Rows, each with roughly how far along a hidden order it lies (0 to 20):
[-17  39   2  17  30  -8  -2 -16  38  21 -20   2 -12  23   1  11  11 -27
 -38   0 -37 -14 -76 -37  44  -7   2  -1 -11  14  -2 -21  26  44   3  12
  17  28  11 -27  -7 -12 -55  -5 -12 -18 -40 -26  24   5   0   7  -3  37
  17  34  -1  23  -5  10  -1  21   8  -5  -6   3   1  -4  19 -10 -27  22
  25  19] | 0
[  8  25  -6   2 -40 -27   5  11 -27  -9 -13  19  -7 -16  -3   5 -31 -37
  77  -7  39  -6  21  -2 -20  -9  -8   1  10  -6  33  -4  10  -6  -2  13
 -10  -4  -8  18   9  16  -3  24 -40   6   7  27  29 -21   1   2   0 -74
  30   3   5  20  -3   3  -4  15   4  35  -2  -5  14   8   3   0   1   6
  -8 -15] | 17
[   0   34   -8   10 -100  -12    3    8   -4  -11  -36   16  -18  -29
   -3   14  -29  -46   69   -5   62  -13   14  -29    4  -10  -17    6
   30  -16   32   -7  -11    4    6    5  -16   -7  -11    4   20   13
  -43   44  -47   -3    0   13   56  -30  -11    4   -2  -90   19   26
  -12   27   -3   11   12   34    0   21   -7   -5  -28   13    2    2
    1   29  -18  -11] | 16
[ -3  37  10  11 -23 -12   1   8 -13   5 -34   1 -36  -3 -11  10   8 -22
   1  -4  -6 -25 -12 -25  21  -2   2   4  27  13  15  -9   9 -22   5 -13
   3   5  -6 -22  -8 -22 -73 -20 -19  -4  -6 -20  60  -3 -33  11  -4  12
   7 -17  -8  33   7  -2  20  22   2 -31   5   1 -19   3  12  -3 -28  30
   1  13] | 3
[ -2  28  -2  16 -59  21   1  10 -20  -2 -38   9 -21 -14  12  19   9 -20
 -20   2  50 -15  -7   0  12  -4   2   8 -17  16  29 -11  -1 -48   7 -11
   5   8  -3 -17   1 -11 -40  12 -14 -12 -19  -5  74  11 -34   9   0 -52
 -19   3 -13  14   0   5  22  14  -1 -24  -3  13 -24  10  10   8  -1  32
  -9  11] | 8
[ -2  22  -8  23 -92  50   2  12 -21  -4 -40   8 -13 -18  19  19  19 -11
 -29   4  72  -6 -11   8   7  -1   6  16  32  12  23  -9  -8 -56   6 -21
   7   6   1 -15   7  -7 -34  22  -6 -15 -22  -6  67  27 -38   7   2 -84
 -27   8 -16   6   0  13  32  15  -4 -25  -4  16 -23  10  10  11  -4  29
  -9  13] | 7
[ -7   9 -11  -7 -51 -15  -6 -10  44  -8   2   6   0 -24  -4  25 -14 -29
  68  -1   1   5 -19 -34  20  -9 -19  -9   3 -17  -3   1   7  59   3  15
 -11  -2   2   1  20   6 -46  24 -29   8  -9   1 -10 -37  39   5   0 -23
  20  23   4 -18  -6   8 -31  34   7  26  -7 -20  -3  -3  -3 -15  33  27
   5 -55] | 15
[-12  32  12   3  -5 -45  -6  -4  45   9   1  -7 -35  -5 -26  19  -8 -30
  -6  -9 -44 -26 -46 -73  53 -10 -15  -9   3  -6 -35  -9  13  15  13 -24
   3  10   4 -19  -6 -12 -95 -33 -33   0 -30 -29  10 -23  19  17  -8 100
  18  38  -4  31   2   8 -13  28  14  14  -3 -11 -12  -2   6 -19 -13  38
  15  -6] | 0
[ -3  19  -5  18 -81  33  -3   8 -17  -2 -39   8 -24 -24  13  19   9 -23
  -9   2  58 -10  -6  -7  17  -4   0   7  27  12  28  -9  -3 -46   9 -11
   5   5  -2 -12   4 -12 -54  16 -16 -11 -19  -9  65  10 -26  10  -1 -53
 -23  18 -14  12   0  10  17  21  -2 -22  -5   9 -27  12  20   6   0  39
  -3   7] | 8
[  1  47   1   5  45 -35   8   3  -5  14 -16   4  -7  -3 -14  17 -22 -35
  25  -9 -21 -13 -16 -46   9 -16  -2  -9 -18  -8  15 -13  28  32  -1   6
  -5   6   0   6   5   5   1   8 -20   1  -1   6  28  -2   0   4   0   5
  39 -15   7   9  -1  15 -14   8   7   2  -5  -1  21  -3   4 -17   9  13
  11 -23] | 14
[ -9  57   0  15  33 -10   2  -3  24  22 -23   4  -9   6  -4  21 -11 -41
  17   0 -33 -17 -19 -72  36 -22   7  -8 -14   5  30 -21  36  38   6  27
  -2  24   3  -7  -1  -2 -49   8 -16  -8 -20 -13  26   1   5  10   0 -22
  37   8  -1  15  -3  20  -9  24   8 -36   0   0  18  -1  21 -15 -11  32
  28  -6] | 9
[ -1  41   2  21 -86  17   2  17 -36  -3 -41  15 -39 -18   2  16  13 -31
  42   2  57 -26  -8  -2  17   0   2  19  53  27  36 -11  -8 -52   4 -10
  -1   2  -6 -27  -1 -22 -80  -4 -22  -4  -3 -20  74   2 -35   7  -2 -98
   2 -13 -11  32   4  -1  28  18   1 -22   6   5 -37   9  22  10 -32  38
  -1  14] | 3
[  3  30   8  12 -68 -13  -1  10 -27  -9 -30   6 -45 -34 -13  18   0 -29
  27  -7  26 -26  -9 -18  23   3  -8  13  52   4   8 -10   1 -57   4 -28
   6  -6  -4  -9  -3 -15 -81 -23 -28   9  -5 -10  84 -22 -12   7  -7   8
  -6  -2  -9  52   7  -7  31  25   9  -4   3   9 -27   8   5   1 -26  31
 -15   9] | 5
[  2   1 -15  -1  35 -22   1 -14  37   5   2  10  39  21   6   0  -6 -13
  25   2 -29  16 -16  -5 -14  -6   0  -5 -35   4  29  -4   9  72  -1  32
 -11  11   9  12   6  17  40  48 -12 -12   5  13 -20   5  -1  -2   6 -57
  37  -4  13 -26 -11  13 -37   0  -7  16 -11 -14  13  -2   0   3  33  -4
  12 -68] | 20
[  2  15  -7  25 -46  58   5  10 -30  -2 -37  10  -5  -6  24  10  24   1
 -32   5  65  -1  -9  31 -10   2  11  20  25  19  29  -9  -8 -54   3 -14
   8   4   3 -17  -1  -8  -1  15   7 -17  -8  -4  61  39 -46   1   3 -83
 -27  -6 -12   3   0   8  32  -2  -7 -23  -3  18 -24  10  11  18 -10  16
  -9  14] | 8
[   3   48    2   15  -91  -10    1    6  -39    7  -42   15  -34  -33
  -19   23  -14  -30   93    0   22  -25   18  -64   18   -6    1   19
   39    5   75  -14   -9  -59    7   18  -27    0  -13    4    3    3
  -65   12  -10    1   19   -8   49  -29  -54   -5   -4 -100   34   -6
  -10   40   -4   -1   25   10    3  -51   18    7  -15   11   16    7
  -44   22   -2   46] | 16
[  9  10  -8  -4 -48 -12   6  12 -33 -13  -6  12   0 -20  -2   8 -27 -32
  76  -5  40   0  29   3 -22  -7  -9   3  18 -14  31   2   5 -12  -5  10
 -12 -13 -10  20  13  20  14  26 -26  12  15  30  23 -20   4  -2   1 -88
  26  -4   3  10  -1   4   2   9   1  32  -1  -4   7   5  -3   0  14   2
 -15 -18] | 20
[  8  22   1   6 -53   5   5  16 -54  -9 -31  16 -41 -24  -7  22  -8 -11
  63  -4  45 -18  -7   6   4   3  -8  15  45   6  52  -7  -5 -45  -2  -2
  -5  -8 -15  -5   4   3 -35  -1 -10   7  23   8  69 -21 -43  -7  -3 -85
   6 -17  -4  35   2  -1  35   1  -1 -18   8  13 -19   6   9  10 -15  22
 -13  15] | 15
[  8 -30  -8 -10 -43   9   0  -5  32 -20  15   0  16 -22   2   7   6   7
 -16  -4  22  24  -5  -4 -22   9  -2  10   8 -15 -39   7  -7   5  -4 -31
   3 -20  17  24  16   8  52   8   3  15  -3  18 -21  -3  49   0   4   5
 -19   0   8 -29  -3  -2 -11  -2   6  49 -10 -10   3   0 -20  -5  31 -11
 -22 -36] | 14
[ 15 -30  -1  -9 100 -31  -3   0   6   1  26  -3  36  42   9 -20  12  33
 -34   3 -49  22  19  73 -35   7  16  -8 -48  35   5   0  22 -34  -8  -6
  10   6  10   8 -18   3  63  -8   7  -3   8  12 -31  27   2  -1   6  48
  11 -50  22 -27   0 -16 -40 -38  -7   2  -3  -8  37  -1  -7   7  23 -33
  12 -52] | 14
[ -4  40  11  13 100 -22  -1   1   4  23  -1  -3  -8  20 -10   6 -13 -28
  28   2 -50 -17   9 -46  34 -16  10 -12 -13  15  21 -19  43 -17   0  26
   3  23  -2  -4 -18  -6 -37 -25  -6  -2 -10 -15   8  -1  -5   6  -2  22
  35  -6   5  20   3   0 -10   7  11 -45   9 -11  36   0  19 -12 -28  13
  26  20] | 6
[ 12 -29  -2  -9  59  14   1  -1  -2  -4  17  -1  39  26  14   3  28  40
 -31   4 -20  27 -17  67 -44  12  14   5  -9  19 -24   2  31 -19 -11 -25
  14   3  11  -6  -8   3  59   4  21   0   1   7 -29  40   3   0   4  22
  -6 -44  15 -35   2  -4  -7 -27  -6  -3  -5  -5  41  -7  -8   9  22 -29
   6 -61] | 13
[-12   8  -2   4  40 -18  -9 -18  60  14  13  -4   1  17  -3  10  12 -13
 -10   0 -59   0 -62 -50  47  -5  -5  -5 -17   4  -1  -8   1  42  12  13
   9  18  18 -10  -8  -1 -21  -8  -3 -11 -24 -21 -13  -3  26   5  -2  63
   6  51   5  -6  -6  12 -30  10   6  14 -13  -7  -2  -4   8  -7  14  17
  14 -30] | 6
[-12   0  -7   9  28  23  -9 -13  56  14   6  -2  16  20  18  16  28   2
 -61   5   0  12 -59 -23  30  -7   7 -10 -34  21  -9  -7   5  23  12   0
  17  23  18 -19  -2  -1  -7   8   6 -23 -41 -21 -15  31   1   8   3  25
 -16  43   2 -32  -9  21 -24   1  -4 -11 -14   5   1  -5  12  -3  23  16
  21 -28] | 6
[  8  14   0   4 -90  28   5  18 -45 -12 -31   6 -17 -31   2  22  -1   1
   5  -5  62  -7   8   4 -11   2  -1  10  35  -9   9   0  -6 -53   2 -31
  -3 -15  -9  -1  10   3 -17  10  -5   4   7   9  55  13 -25   2  -1 -43
 -15  -9 -12   8   5   8  22   3  -1 -13   1  13 -14   7  -4   7   3  12
 -20  -2] | 13
[  8   0   6   5  -7   5  -6  12 -21  -9  -5   0 -21 -11   0  15  12   7
 -23  -1  14  -6   2  19   9   9   0   5  30  13   0  -2   0 -89   6 -36
  11  -6   1  -8 -10 -14 -42 -27  -3   7   0 -10  38   8 -10   4  -2  39
 -30 -11  -3   8   7  -8  10  -3   3 -22   1   3 -12   7  -1   6   3  18
  -9 -11] | 8
[ -8  -1  -2  -1  43  -1  -5  -9  38  -1   9  -1  -9 -18   1  31   6  -1
 -15   1 -13   4 -51 -11  37  -2 -14  -2   2  -7 -20  -7  -1  20   5 -13
   7   0  11 -12   7  -6 -18 -16   5   4 -17 -18   1  -7  29   2  -2  45
  -8  17   4 -18  -5   8 -16   8   9   6  -9  -5  -5  -4  -3 -13  31  22
  14 -30] | 9
[  3  33   0  13 -57  14   1  13 -37  -7 -39  11 -34 -28  -1  26  -1 -26
  28  -4  48 -19  -1 -18  12  -3  -6  11  46   0  30  -7  -4 -40   4 -16
   2  12  -8  -6   3  -6 -49   4 -20   0   0   0  77  -8 -28   2  -3 -47
 -12   2 -11  31   3   7  32  17   3 -15   1  11 -24   8   7   5  -6  32
 -14  15] | 11
[  5  34   4  14 -53 -13   1  13 -24  -7 -29   5 -39 -33  -6  15 -17 -32
  37  -8  38 -21  13 -31  14  -2  -9   8  38  -7  22 -10  -2 -51   7 -14
  -1  -6  -4   4  -1  -4 -56  -9 -31   7   2  -1  70 -19 -11   5  -5  -6
  -3  10  -8  38   5   3  20  18   7   1  -2   3 -20  13   2   0 -11  33
 -15   5] | 10
[  2 -18 -17  -3 -33  35  -2  -6  15 -13   5   7  29   3  20  16  25  10
  -6   7  31  26 -22  46 -28   7   5  14   5   5 -10   0  16   9  -6 -17
   8   0  14  -2  10   6  38  31   4  -2 -13   7 -20  22  24   1   6 -41
 -13  -5   9 -41  -5   5 -15   2  -3  21 -10 -11  13  -2  -6   5  31 -10
  -6 -60] | 13
[  7  10   5  -2  99 -44   5  -2   6   8   6  -2   3  15 -14   0 -21 -12
   7  -9 -50  -5   2 -16  -2  -6   0  -8 -24   2  -7 -10  27  24  -5   5
   4   4   3  10  -8   5  27 -12 -10   6   8   7   6  -4   9  -1  -1  69
  32 -23  13  11   2   2 -20  -1   7  12  -5  -5  30  -2  -1 -15   8  -8
  13 -24] | 13
[ -7  24   2  15 100   1  -1 -12  21  25  12  -3  10  40  15  -9   1 -18
  -9   7 -46  -3  -1   0  15 -12  16 -12 -30  19  18 -20  41   4  -2  41
  21  32   6  -4 -23   3  -3  -5   8 -14 -15  -4   3  15  -1  -2   1  46
  11  25   9  15  -1   5 -10  -2   3 -25  -4   6  38   3  20  -3 -14   2
  27   7] | 7
[  3  20  -3  15 -53   9   2  14 -29  -5 -30   9 -29 -26   5  19 -10 -30
  26  -3  47 -16   7 -17  14  -3  -5   4  31   1  34  -8   0 -34   7   0
   1   0  -7  -2   2  -1 -60   9 -24  -2  -3   4  72  -8 -22   4  -3 -46
 -10  12 -10  26   3   8  22  18   1 -15  -3  10 -19  11   8   2   1  34
 -14  14] | 12
